In the rows, 128 means zero.
Each row has two labels, one from each of two sets.
[160 130 198 186 170 137 121 128 115 142 126 121 143 132 172 137 183  66
 130 147 105  81 162 119 160  98 103 109 147 132 158 101] : j431/U
[234  90 120 174  82 105 123  91 155 118  90 114 106 136 130 141  52 126
 135 139 143 139  79 171 182 118 144 117 123 134 115 110] : j914/X
[239  78 145 176 111 103 138 141 151 124  84 129 155 146 128 105  54 127
 133 143 103 109 104 117 159 118 131 114 129 150 132  76] : j914/X
[159 122 186 126  92 122 124 123 180 121 133 151 162 127 119 124  83 175
  97 128   5 139  69  86 124 105 120 115 176 122 135 141] : j109/U
[152 141 182 173  99 137 138 118 157 124 108 117 141 133 144 121  75 111
 136 128  79 133  88 137 164 107  98  93 150 128 139 138] : j914/N
[155 104  37 162  98 101 140 124 165 124  71 129 146 136 171  84  71  72
 116 165 214 133  88 153 117 137 138  70 161 132 145 125] : j914/N
[176 106 150 158 107 118 133 122 159 135  97 136 149 136 129 171 131 105
 130 133  52 156 106  93 119 126 116 111 147 118 139 135] : j914/U
[225 100 161 162  62 133 124 125 160 130  83 157 139 130 117 122 122 155
 145 161  66 128 109 117 125 148 118 160 139 143 138 111] : j109/X
[134  93 106 120 118 122 124 150 161  83 110 108 125 148 112  96  72 171
 128 161 151 159 115 119 151 109 136  88 142 116 110  51] : j914/X
[156 112 175 131 107 129 127 122 170 113 163 141 129 127 153 116  97 221
 132 140  38 139 182 112 146 125 138 135 114 112 150 165] : j109/N
[182  99 107 143 158 133 117  97 106 131  98 120 143 132 164  97 194 140
 132 134 211 123 153 109 156 131 144 119 147 135 145  60] : j431/P
[ 71 110 145 104 111 136 134 150 149  93 153 136 116 148 109 155 111 161
 166 124  35 180  93 104 147 108 135  56 176 130 130 131] : j914/U
[170 112 116 157 164 113 129 137 115 135 122 104 117 144 103  89 124 138
 106 151 188 102 143 122 132 100 138  99 125 165 134  79] : j431/X
[130 154 182 167 202 146 106 134 123 115 168 184 130 133 162  83 214 142
 120 185 138 122 181 108 218 117 125 159 127 121 139 104] : j431/N
[ 94 139  67 122 197 153 112 132 134 140 127 129 113 150 167  71 181 179
 133 175 241 140 152 122 194 151 133 126 153 121 139  24] : j431/X
[103 126  75 134 102 146 129 148 184 127 125 142 122 133 159  80  83 185
 125 114 132 154 130 125 154 159 109 132 121 115 118 184] : j109/N
[173 129 143 158  86 104 141 116 149 116 113 118 153 140 119 132  40 139
 129 112  56 133 100 149 140 107  30  85 159 141 115 115] : j914/N
[113 123 188 144  84 140 135 115 152 112 107 139 131 117 156 140 112 161
 133 127  33 147 142 134 188 129 130 123 125 129 141 210] : j109/U
[144  69 105 131 137 120 130 124 161 122 114 122 147 148 146  90  23 206
 134 130 115 117 146 126 172 136 144  96 114 137 119 119] : j109/X
[199 120 118 134 116 122 148 105 148 132  95 122 137 135 145 115  31 146
 136 129 132 145  90 129 144 114 160  87 116 134 128  82] : j914/N
[186 113 127 142  92 112 136 127 126 140  78 112 129 150 124 124  79 115
 132 147 163 139  90 140 163 123 140 118 178 138 115  48] : j914/X
[146 109 131 171 116 148 146 122 167 133 117 128 161 135 108  60  76 132
 107 122  85 123 134 127 144 112 121  97 128 127 126 123] : j109/N
[127 109 179 154 119 138 124  95 150 118 149 146 152 145 149  78 106 164
  74 145  41 118 155 114 134 117  73 114 113 124 139 161] : j109/N
[150 123  85 150  73 114 135 139 175 129  88 110 125 135 137 114  66 109
 130 112 178 137  95 140 170 117 149 117 134 113 122  69] : j914/X
[133 108  90 146 116 129 117 124 118 125 119 116 146 116 143 117  61 117
 138 129 179 119 112 139 151 151 147  94 147 138 133 133] : j914/N
[170 163 167 168 101 119 139 126 148 141 115 119 156 128 142 142  86 102
 139 124  64 141 119 132 149  87 141  65 138 129 156 107] : j914/U
[182  94 100 148 120 125 114 131 158 126 134 115 129 140 125  61  80 160
  99 128 148 140 126 124 128 108 134 141 106 115 118  78] : j109/X
[135 109  96 119  95 110 125 154 171 167 124 141  93 121 139  98  42 162
 128  99 161 163  62 124 139 153 136 136 109 118 118 151] : j109/X
[104 135 147 165  97 138 129 132 165 117 126 147 146 127 149  99 125 121
 115  96  51 113 144 124 141 136 116 132 118  99 123 203] : j109/U
[149  72 127 123 154 134  79 125 156 143 127 123 124 149 128  42  70 203
  64 133 208 143 162 144 117 150 151 129 104 115 129 116] : j109/X
[184 102  73 175 118 121 125 125 162 128  85 105 115 122 140  94 146 108
  96 122 173 139  78 130 142 132 144  73 160 101 102  70] : j914/P
[160  89 143 146 134 153 118 122 151  94 109 220 141 109 142  74  60 174
 129 138  65 141 125  92 116 134 118  58 135 124 140 139] : j109/N
[117 158 168 130 120 147 106 104 144 121 148 143 146 141  95 102 148 129
 125  91  48 135 146 112 121 132 121 121 122 106 141 159] : j109/U
[179  96 121 158 103 123 135 112 149 129  83 121 146 139 139 124  86 138
 129 142  89 144 105 146 145 130 144  83 161 129 129 113] : j914/N
